In the rows, 128 means zero.
Two labels a row
[129 134 125 153 134 126  77 135  77 114 141 109 135 133 103  89 122 125
 130 131 143 126 139 127 150 149 162 130 120 124 120  28 152 107]
j206, Y
[123 145 125 140 123 137 108 143 128 118 128 117 140 141 124  92 127 145
 128 135 115 112 144 131 144 130 134 138 100 117 121 129 139 109]
j206, Y
[132 148 102 107 122 146 115 139 215 158 135  80 139 138 137 117 109 148
 116 139 122 138 169 150 133 125 100  54 140 115 109 112 127 114]
j926, D
[136 146 109 158 127 128  90 128  87 118 136  93 128 159 132 114 133 126
 117 130 123 131 143  89 150 145 141  79 118 117 125 125 151 133]
j206, Y
[126 140 111 103 126 140 158 128 215 141 136  99 135 140 146 100 123 140
 104 144 102 140 166 136 112 120 102  94 147 124 124 123 125 118]
j926, Y
[124 146 124 128 123 159 139 136 139 134 133 119 159 162 133  79 132 120
 114 157 118 114 141 135 129 119 132 137 127 127 132 129 138 112]
j417, B
[134 132 135 129 138 129 144 149 158 125 128 156 143 131 126 134 128 123
 148 112 128 140 112 130 127 112 158 184 141 134 133 128 138 105]
j796, Y
[123 145 140 129 138 131 119 126 113 130 131  85 126 138 121 124 128 126
  90 137 129 118 146 136 138 139 112 130 121 118 112 130 147 140]
j417, D
[119 163  84  72 134 157 108 137 252 118 142  97 217 141 162 123 119 140
 120 139 111 147 189 139 123 144  71  53 161 116 110 120 112  89]
j926, B
[129 146 104 104 152 142  88 138 182 121 129  84 138 123 121 142 125 135
 131 100 120 133 167 141 143 132  97 131 151 105 101 118 136 106]
j796, D
[135 148 127 127 112 144 103 131 132 138 144 138 140 148 117  46 109 120
 108 163 127  92 142 144 143 124 147 149 129 133 105 130 155 105]
j417, B
[149 191 116 115 123 156  69 138 190 127 146 106 138 138 131  80 119 139
 124 140 126 116 151 153 146 131 109 114 129 115 113 128 153 102]
j206, B
[126 134 131 130 118 155 147 143 148 123 140 121 140 139 137  80 126 129
 115 146 118 105 140 148 133 122 138 136 125 139 130 123 149 104]
j417, Y
[131 209 102 114 124 146  46 127 252 128 151 121 177 138 123  81 122 139
 155 118 144 130 157 136 140 103 118 123 135 119 115 122 127  75]
j206, B
[134 132 126  94 102 140  51 130 130 121 147 116 134 131 114  82 112 131
 120 135 141 102 137 143 153 130 130 161 137 117 120 128 138 101]
j206, B
[122 147  63 114 135 144  91 138 147 122 132  88 154 142 145 117 119 119
 152 126 116 150 175  97 134 131 119  25 129 112 120 119 107 134]
j206, T
[136 127 137 153 132 121  50 128  67 115 137 151 118 121  96 118 130 123
 151  99 132 115 105 134 154 118 161 186 117 138 123 139 144  88]
j796, B
[121 127 132 145 123 137 131 140 104 126 141 118 143 143 111  73 119 151
  73 162 128 106 137 149 138 148 147 107 127 131 124 130 154 112]
j417, B
[127  95 201 222 105  88 139 118   4  86 120 212 107 116  68 114 135 111
 156 109 155 116  39  98 141 103 245 252  84 170 160 133 173 139]
j796, B
[127 157  87  65 165 163 127 141 252 156 149  87 157 136 156 115 117 149
 100 157 100 140 207 171 122 131  46   4 188  96 114 121 106  82]
j417, Y
[138 149 105 115 122 144  69 138 181 125 137 132 141 152 131 111 127 135
 163 124 131 137 133 137 135 116 116  99 125 110 125 126 129  92]
j796, B
[130 130  94 115 125 132  75 128 120 126 129 131 134 117 130 121 119 122
 150 115 132 136 140 115 136 122 118 113 122 120 124 120  98 121]
j796, T
[128 129 144 141 127 116  96 122  91 120 120 173 119 123 106 110 128 117
 149 113 142 118 109 112 131  99 161 199 118 136 133 131 135 107]
j796, B
[126 156  99  98 147 137  75 134 180 128 132  74 158 132 142 113 122 132
 126 110 107 133 172 136 151 132  90 111 150 109 104 135 123 116]
j206, D
[130 118 144 118 130 124 140 122 105 129 123 108 138 132 115 117 117 128
  89 134 117 102 149 132 137 133 102 128 126 124 111 134 137 158]
j417, D
[135 128 144 124 137 124 110 134  92 114 135 132 136 115 109  83 124 132
 120 126 122 107 143 140 155 134 149 175 137 138 110 130 155 112]
j417, D
[125 112 145 170 120 117  95 123  28 112 128 146 131 122  99  95 120 114
 136 142 146 104 115 108 142 129 163 185 102 138 127 135 148 128]
j206, B
[119 129 146 166 141 130 146 129  86 122 130 124 141 139 124 118 136 120
 120 136 130 119 102 129 137 123 161 190 118 133 134 122 158 132]
j206, Y
[121 150 110 101 117 158 115 133 231 141 142 112 129 132 146 100 113 142
 109 163 139 126 158 150 124 124  93  40 151 126 125 116 116 106]
j926, B
[134 151  85  51 140 155  52 129 248 139 131 128 171 124 139 115 116 135
 174 105 128 142 168 126 126 101  76 109 152 114 119 109  97  75]
j796, T
[125 147 101 108 137 135 114 128 156 144 129  97 145 140 135 129 131 127
 122 121 117 133 155 131 135 131 102 112 136 109 115 128 128 123]
j206, D
[118 148  99 104 140 137 100 121 170 132 130 104 144 135 133 144 124 130
 152 110 123 139 147 127 137 124 103 111 140 116 130 119 115 120]
j796, B
[127 125 135 126 136 162 150 134 129 122 132 121 148 131 120 114 133 164
 108 135 107 115 148 144 139 136 118 149 141 130 119 131 141 116]
j417, D
[121 142 124 145 110 153  98 134 150 113 149 133 137 143 119  74 125 144
 108 160 124 112 156 151 149 132 132 103 140 127 108 120 153 108]
j417, B
[122  90 197 198 119  80 163 119   4 129 114 158  97 117  71 117 146 124
 117 129 139 104  98 106 148 147 217 230 105 170 129 137 168 169]
j417, D
[126 145  84  99 127 142 111 131 168 136 139  94 132 140 129  91 159 140
 104 149 119 114 165 145 141 136  99  79 143 117 110 136 133 123]
j417, Y
[135 155 115  69 145 133 109 127 204 143 127 119 150 136 126 138 134 124
 142 118 118 130 141 155 131 118 124 147 145 120 123 122 126  94]
j796, Y
[135 154 100 106 134 152  92 128 220 149  94 164 147 148 145 112 153 114
 149 108 141 129 108 140 127  97 112 158 129 125 138 132 118  78]
j796, B
[133 146 148 140 138 146  61 126 148 126 140 137 122 135 126  89 118 123
 119 137 144 114 107 155 138 124 121 163 133 126 125 122 155  89]
j206, B
[131 136 136 131 123 122 107 122  78 128 131 105 129 136 120 108 123 122
 119 138 122 118 126 128 142 138 137 145 123 125 117 131 145 150]
j206, D
[123 131 114 103 117 137  83 127 120 122 132 116 153 135 120  57 112 127
 116 180 126 100 148 132 140 128 131 129 138 130 118 121 143 108]
j417, Y
[128 124 121  95 134 132 168 139 175 133 135 102 122 138 128 120 130 140
 109 145 105 122 154 147 124 135 107  94 171 124 112 121 134 115]
j926, D

Two labels a row
[124 142 143 143 136 156 132  55 130 112 127 132 109 105 110 129 137 122
 112 139 135 142  74 143 110 126 114 110 177 159 127 141 133 134]
L, j934
[ 96 126 141  71 160 129 125 134  97 121 203 129 139 127 111 123 139 122
 141 135 116 140  73 116 117 113 138  60 133 160 108 177 136 141]
L, j613
[116  94 147 129 122 152 115 120 112 128 166 130 123 126 125 133 106  96
 111 129 165 130 103 148 123 120 126 120 175  83 128 112 136 147]
J, j613
[160 153 145 141 187 161  99 105 119 127 179 124 122 116  42 126  89 109
  41 149 178 218 124 122 116  64 116 119 135  93 172 167 101 131]
E, j613
[130 136 103 127 114 149 146 117 126 143  91 172 117 132 156 142 115 119
  82 138 146 135  89 130 123 127 135 135 130 170 136 128 128 132]
L, j613
[165 124  88 123 161 117 125 110 134 121  82 127 128 153 144 116 122 125
  47 146 165 149  88 122 104  74 122 141 127 118 157 114 119 127]
E, j934
